Below is a small trained network, with its code and all its weights. Each question gives an input and a class and asks what happens when units are switched off, that is, made to give their printed mean instead of their output.

import numpy as np


def w(rows, s, z=0):
    codes = np.array(rows[::2]) - 128.0
    scale = np.full(codes.shape[1], s)
    scale[-1] = z or s
    return codes * scale


def f(y):
    return y / 2 * (1 + np.tanh(0.7978845608 * (y + 0.044715 * y**3)))


def log_softmax(a):
    a = a - a.max(-1, keepdims=True)
    return a - np.log(np.exp(a).sum(-1, keepdims=True))


def net(x, mask):
    res = np.array(x, float).reshape(1, 3) / 4 @ E
    y = f(res @ A[0][:, :-1].T + A[0][:, -1])
    res = res + np.where(mask, y, B[0][:, -1]) @ B[0][:, :-1]
    return log_softmax(res[-1] @ U[:, :-1].T + U[:, -1])


A, B = {}, {}
E = w([
[120,196,44],'x0',
[250,121,122],'x1',
[106,184,175],'x2',
],0.018)
A[0] = w([
[43,101,129,120],'N1',
[214,83,71,140],'N2',
[10,59,125,72],'N3',
[127,66,205,11],'N4',
[246,133,175,133],'N5',
[122,54,212,6],'N6',
[146,71,95,149],'N7',
[146,59,226,71],'N8',
],0.012,0.0017)
B[0] = w([
[157,50,158,211],'N1',
[199,126,147,218],'N2',
[101,36,159,247],'N3',
[2,161,46,205],'N4',
[108,52,196,218],'N5',
[94,173,39,217],'N6',
[158,108,83,172],'N7',
[144,170,82,226],'N8',
],0.0083,0.015)
U = w([
[167,59,246,253],'0',
[145,196,31,3],'1',
],0.012,0.00061)

Each question gives the input, the list of numbers given to net, and the class t.
The units are the neurons (one row each of A and B). Each row of codes is followed by its name. A weight is (code - 128) times the scale printed after its matrix; where a second scale follows, it is the last column's (A, B and U).
mask holds one flag per neuron, in row order. A switched-off neuron (its flag False) gives its mean, the last column of its row in B, instead of its output. The means were averaged over made-up inputs and are rounded, as every weight is.
A unit's drop is (log p(t) with every unit on - log p(t) with that unit switched off) / (log p(t) with every unit on - log p(t) with every unit switched off).
most important unit: the unit with the biggest drop
top k neurons: the k neurons with the biggest drops, biggest first
drop when u is switched off: that unit's drop, to one decimal
input [-8,-4,-3], class 1: most important unit	N6
input [-7,5,-6], class 1: top 2 neurons	[N6, N4]
input [8,8,8], class 0: top 2 neurons	[N5, N6]
input [3,3,4], class 0: top 4 neurons	[N6, N4, N8, N7]
input [-2,-1,-5], class 1: top 3 neurons	[N5, N1, N3]
input [1,-2,3], class 0: top 3 neurons	[N6, N4, N8]
input [-1,0,8], class 1: top 4 neurons	[N3, N5, N1, N2]
input [-8,-5,4], class 1: top 2 neurons	[N6, N4]
input [4,6,7], class 0: drop when N5 is switched off	0.2
input [3,5,-6], class 0: drop when N5 is switched off	0.1
input [5,5,1], class 0: drop when N8 is switched off	0.2
input [-6,-4,-3], class 1: drop when N6 is switched off	0.3
